Below is a small trained network, with its code and all its weights. Each question gives an input and a class and asks what happens when units are switched off, that is, made to give their printed mean instead of their output.

import numpy as np


def w(rows, s, z=0):
    codes = np.array(rows[::2]) - 128.0
    scale = np.full(codes.shape[1], s)
    scale[-1] = z or s
    return codes * scale


def f(y):
    return y / 2 * (1 + np.tanh(0.7978845608 * (y + 0.044715 * y**3)))


def log_softmax(a):
    a = a - a.max(-1, keepdims=True)
    return a - np.log(np.exp(a).sum(-1, keepdims=True))


def net(x, mask):
    res = np.array(x, float).reshape(1, 7) / 4 @ E
    y = f(res @ A[0][:, :-1].T + A[0][:, -1])
    res = res + np.where(mask, y, B[0][:, -1]) @ B[0][:, :-1]
    return log_softmax(res[-1] @ U[:, :-1].T + U[:, -1])


A, B = {}, {}
E = w([
[121,124,112,124,128,117,128,118,132,130,123],'x0',
[134,33,155,118,189,175,111,76,86,18,5],'x1',
[75,191,13,167,95,139,106,188,2,66,124],'x2',
[8,96,208,107,40,61,9,179,136,152,61],'x3',
[77,198,135,223,225,190,87,93,114,245,74],'x4',
[119,121,126,106,126,129,147,121,108,149,120],'x5',
[171,91,114,156,139,124,83,152,139,127,142],'x6',
],0.0059)
A[0] = w([
[123,155,57,108,92,126,101,152,40,80,135,54],'N0',
[103,169,126,215,150,170,87,112,137,211,88,55],'N1',
[120,121,102,153,130,154,111,144,50,67,54,47],'N2',
[150,93,209,102,156,153,132,61,178,129,117,84],'N3',
[85,147,64,161,130,105,123,152,35,82,135,48],'N4',
[112,88,136,125,173,170,125,99,122,42,17,40],'N5',
[112,143,100,166,158,161,99,104,137,182,93,4],'N6',
[68,118,179,115,98,77,53,141,119,126,95,96],'N7',
[78,174,55,160,121,186,90,181,55,70,132,91],'N8',
[220,144,68,139,206,205,254,70,110,108,176,118],'N9',
[109,188,109,152,88,65,157,166,141,226,217,51],'N10',
[59,99,160,106,76,109,46,156,131,140,65,75],'N11',
[98,152,142,191,215,182,118,140,107,195,106,30],'N12',
[80,101,200,104,83,96,62,166,110,175,76,2],'N13',
[123,149,100,176,155,132,95,96,136,174,89,35],'N14',
[112,145,139,190,181,159,100,105,105,202,73,43],'N15',
[118,172,140,193,177,173,82,90,110,194,95,51],'N16',
[194,78,97,23,39,105,160,158,141,63,144,171],'N17',
[134,176,44,140,104,116,100,145,42,109,90,69],'N18',
[109,190,97,145,70,100,122,199,179,227,210,66],'N19',
[128,90,169,137,196,124,104,78,88,46,46,22],'N20',
[138,89,208,91,186,95,138,72,230,143,147,80],'N21',
[116,56,142,107,167,185,97,67,90,67,50,43],'N22',
[62,108,193,138,79,98,68,188,134,137,99,64],'N23',
[66,133,184,119,91,84,53,156,149,135,91,55],'N24',
[144,84,129,40,66,87,165,191,156,19,151,194],'N25',
[185,106,220,98,143,120,149,66,210,171,122,98],'N26',
[159,97,221,104,154,100,142,80,205,179,127,117],'N27',
[76,148,122,204,190,172,95,86,126,190,89,8],'N28',
[94,166,70,175,138,99,118,191,27,97,135,96],'N29',
],0.0057,0.00086)
B[0] = w([
[135,127,146,159,99,95,137,136,129,147,95,169],'N0',
[104,105,160,127,117,97,132,92,106,92,164,194],'N1',
[99,118,121,143,122,144,163,163,171,167,101,176],'N2',
[120,124,127,131,102,126,152,163,152,180,87,189],'N3',
[134,137,129,161,105,104,147,132,123,176,74,172],'N4',
[76,75,111,105,168,154,188,198,183,143,212,204],'N5',
[125,108,150,129,132,110,121,112,105,108,142,157],'N6',
[161,173,81,79,156,164,89,92,110,111,120,195],'N7',
[140,132,127,158,83,129,134,144,147,177,75,191],'N8',
[201,254,74,64,192,172,66,67,97,89,93,254],'N9',
[107,83,103,99,149,172,154,173,171,120,156,203],'N10',
[169,169,87,97,151,167,79,102,128,104,117,209],'N11',
[116,104,166,136,122,110,116,86,83,106,157,190],'N12',
[167,172,106,112,148,136,109,106,129,98,108,205],'N13',
[119,110,143,122,118,128,139,113,99,107,137,154],'N14',
[113,96,163,135,136,90,134,104,77,74,158,188],'N15',
[96,96,179,140,119,93,102,88,101,98,169,191],'N16',
[103,99,191,132,98,64,111,90,67,78,163,214],'N17',
[138,118,121,171,115,119,149,125,128,167,79,173],'N18',
[77,71,113,90,186,208,192,188,191,149,186,211],'N19',
[91,79,115,111,142,181,164,176,171,147,174,200],'N20',
[143,131,134,175,76,117,135,147,143,163,71,212],'N21',
[100,101,105,115,168,188,163,180,169,116,177,207],'N22',
[187,192,98,81,172,164,72,109,117,91,112,201],'N23',
[158,166,105,103,158,156,80,120,133,110,106,199],'N24',
[108,88,186,150,99,72,115,69,76,74,181,218],'N25',
[150,135,111,179,87,89,151,139,146,172,60,215],'N26',
[146,138,117,172,92,104,134,147,147,192,77,213],'N27',
[102,102,169,156,105,86,116,73,70,90,168,195],'N28',
[144,128,115,158,86,111,160,141,142,164,74,183],'N29',
],0.0073,0.0066)
U = w([
[233,236,67,41,200,187,65,66,107,86,114,157],'0',
[95,67,245,163,92,61,127,52,47,66,237,128],'1',
[79,72,106,95,182,216,208,253,210,146,239,194],'2',
[169,138,132,249,47,103,168,167,154,210,1,3],'3',
],0.0066,0.00038)

Each question gives the input, the list of numbers given to net, and the class t.
The units are the neurons (one row each of A and B). Each row of codes is followed by its name. A weight is (code - 128) times the scale printed after its matrix; where a second scale follows, it is the last column's (A, B and U).
mask holds one flag per neuron, in row order. A switched-off neuron (its flag False) gives its mean, the last column of its row in B, instead of its output. The means were averaged over made-up inputs and are rounded, as every weight is.
A unit's drop is (log p(t) with every unit on - log p(t) with that unit switched off) / (log p(t) with every unit on - log p(t) with every unit switched off).
The circuit of an input: a set's keep is (log p(t) with only the set's units on - log p(t) with every unit switched off) / (log p(t) with every unit on - log p(t) with every unit switched off). Starting from the 12 units with the biggest drops (on a tie, the unit counted first), units are removed one at a time, each time the one whose removal leaves the highest keep (on an exact tie, the one counted first), for as long as the keep stays at least 0.8.
circuit, biggest first: the units of the circuit, biggest drop first
k most important neurons: the k neurons with the biggest drops, biggest first
drop of u: that unit's drop, to one decimal
input [-3,-1,5,0,4,-2,-4], class 3: circuit, biggest first -> [N8; N29]
input [-3,8,5,0,6,4,2], class 2: circuit, biggest first -> [N5]
input [7,-7,2,5,1,-2,8], class 2: 2 most important neurons -> [N19; N9]
input [0,5,-6,3,-5,7,0], class 3: circuit, biggest first -> [N26; N21]
input [8,-6,-5,6,-5,3,7], class 0: circuit, biggest first -> [N23; N24]
input [5,7,7,8,-8,0,2], class 0: 3 most important neurons -> [N11; N23; N7]
input [6,4,4,7,8,8,5], class 1: 2 most important neurons -> [N28; N9]
input [3,5,-2,3,5,6,-5], class 1: 3 most important neurons -> [N28; N19; N15]
input [-5,8,8,-4,-3,-2,3], class 2: 2 most important neurons -> [N5; N22]
input [-3,0,-2,7,7,4,-1], class 0: 2 most important neurons -> [N23; N11]
input [4,7,-2,1,6,-5,-7], class 2: 3 most important neurons -> [N5; N22; N20]
input [-4,-7,4,-3,4,-5,7], class 2: 2 most important neurons -> [N19; N10]
input [-1,2,5,-6,-7,6,-8], class 1: 2 most important neurons -> [N17; N25]
input [-6,6,5,-6,-7,-8,-4], class 1: circuit, biggest first -> [N25]
input [-4,-5,-7,-3,-7,-7,-4], class 1: 2 most important neurons -> [N17; N25]
input [-6,5,6,7,-2,-3,5], class 0: 3 most important neurons -> [N23; N11; N7]
input [5,6,3,-4,-5,-2,-4], class 2: 2 most important neurons -> [N5; N22]
input [2,-4,-4,3,5,-5,2], class 1: drop of N22 -> 0.1
input [-1,6,-1,3,2,7,-3], class 2: drop of N4 -> 0.0
input [2,-5,0,2,1,-5,6], class 2: circuit, biggest first -> [N19]
input [-4,2,8,3,-6,1,-4], class 3: drop of N4 -> 0.1
